Below are the code and all the weights of a small trained network. Each question names an input and a class and asks about switching units off, where a switched-off unit gives its printed mean instead of its output.

import numpy as np


def w(rows, s, z=0):
    codes = np.array(rows[::2]) - 128.0
    scale = np.full(codes.shape[1], s)
    scale[-1] = z or s
    return codes * scale


def f(y):
    return y / 2 * (1 + np.tanh(0.7978845608 * (y + 0.044715 * y**3)))


def log_softmax(a):
    a = a - a.max(-1, keepdims=True)
    return a - np.log(np.exp(a).sum(-1, keepdims=True))


def net(x, mask):
    res = np.array(x, float).reshape(1, 7) / 4 @ E
    y = f(res @ A[0][:, :-1].T + A[0][:, -1])
    res = res + np.where(mask, y, B[0][:, -1]) @ B[0][:, :-1]
    return log_softmax(res[-1] @ U[:, :-1].T + U[:, -1])


A, B = {}, {}
E = w([
[125,130,123,130,132,122,134,134],'x0',
[103,129,80,169,83,204,194,33],'x1',
[120,126,127,124,130,132,129,126],'x2',
[140,69,172,208,2,66,150,130],'x3',
[123,119,149,119,124,146,111,113],'x4',
[122,171,210,211,154,201,149,159],'x5',
[136,6,75,170,180,165,169,150],'x6',
],0.0086)
A[0] = w([
[144,161,109,98,191,166,117,105,90],'N0',
[86,183,88,68,231,155,145,123,2],'N1',
[66,232,142,103,88,111,118,127,72],'N2',
[98,225,138,116,66,96,99,118,73],'N3',
[51,163,80,145,90,182,226,3,15],'N4',
[189,130,70,67,93,104,158,142,19],'N5',
[94,81,63,18,84,72,122,94,83],'N6',
],0.0073,0.0065)
B[0] = w([
[98,81,189,160,63,114,169,101,187],'N0',
[75,107,156,144,25,8,171,107,204],'N1',
[77,68,88,139,204,141,138,145,216],'N2',
[100,40,67,168,142,163,82,161,223],'N3',
[165,109,188,41,177,56,78,213,254],'N4',
[106,145,142,124,77,175,111,206,131],'N5',
[110,213,167,175,152,203,214,166,239],'N6',
],0.011,0.0047)
U = w([
[129,132,116,125,125,153,122,107,251],'0',
[81,83,160,142,3,90,150,103,47],'1',
[184,107,166,40,166,99,100,220,20],'2',
[63,12,32,146,179,207,121,138,51],'3',
[135,146,125,117,119,166,129,102,209],'4',
[125,204,178,159,127,247,185,148,61],'5',
[147,158,100,129,136,147,109,73,221],'6',
],0.012,0.013)

Each question gives the input, the list of numbers given to net, and the class t.
The units are the neurons (one row each of A and B). Each row of codes is followed by its name. A weight is (code - 128) times the scale printed after its matrix; where a second scale follows, it is the last column's (A, B and U).
mask holds one flag per neuron, in row order. A switched-off neuron (its flag False) gives its mean, the last column of its row in B, instead of its output. The means were averaged over made-up inputs and are rounded, as every weight is.
A unit's drop is (log p(t) with every unit on - log p(t) with that unit switched off) / (log p(t) with every unit on - log p(t) with every unit switched off).
The circuit of an input: a set's keep is (log p(t) with only the set's units on - log p(t) with every unit switched off) / (log p(t) with every unit on - log p(t) with every unit switched off). Starting from all 7 units, units are removed one at a time, each time the one whose removal leaves the highest keep (on an exact tie, the one counted first), for as long as the keep stays at least 0.8.
circuit, biggest first: the units of the circuit, biggest drop first
most important unit: the unit with the biggest drop
top k neurons: the k neurons with the biggest drops, biggest first
drop of u: that unit's drop, to one decimal
input [-3,0,8,7,-6,-6,-2], class 0: circuit, biggest first => (N1, N6)
input [-3,2,-2,-6,-4,4,-7], class 3: most important unit => N2
input [3,-3,2,2,-8,-5,2], class 4: circuit, biggest first => (N4, N6, N3)
input [-3,3,4,-5,7,5,-7], class 3: circuit, biggest first => (N2, N3)
input [6,-1,-2,4,3,3,-8], class 3: circuit, biggest first => (N3, N2)
input [-2,3,3,-4,6,-1,5], class 4: circuit, biggest first => (N3, N2)
input [0,-6,7,-7,7,-3,-2], class 0: top 2 neurons => (N4, N6)
input [0,-1,-3,0,-5,-4,-5], class 3: circuit, biggest first => (N3, N2, N4)
input [-2,8,-7,-3,-3,8,-2], class 2: top 2 neurons => (N4, N6)
input [-4,7,-7,6,7,-2,-1], class 0: top 2 neurons => (N1, N0)
input [-7,-7,8,-4,3,8,0], class 0: circuit, biggest first => (N4, N6)
input [6,-5,2,3,-5,-8,3], class 5: top 2 neurons => (N6, N4)
input [-4,5,-7,6,4,2,5], class 0: top 2 neurons => (N1, N0)
input [6,-2,-8,6,-7,8,-6], class 0: most important unit => N6
input [-7,6,2,6,7,2,6], class 4: top 2 neurons => (N1, N3)
input [2,-7,2,-7,6,-1,-2], class 1: top 3 neurons => (N1, N0, N4)
input [-8,1,-1,-2,-3,-3,4], class 6: top 2 neurons => (N3, N2)
input [6,-6,0,3,-5,5,-8], class 3: top 3 neurons => (N3, N2, N4)
input [-3,8,4,-8,1,6,-1], class 1: drop of N1 => 0.6
input [-7,4,0,0,2,-1,-7], class 3: drop of N2 => 0.3
input [4,3,2,-8,4,-3,5], class 1: drop of N5 => 0.0
input [5,-5,-4,-5,-6,-1,-2], class 4: circuit, biggest first => (N4)
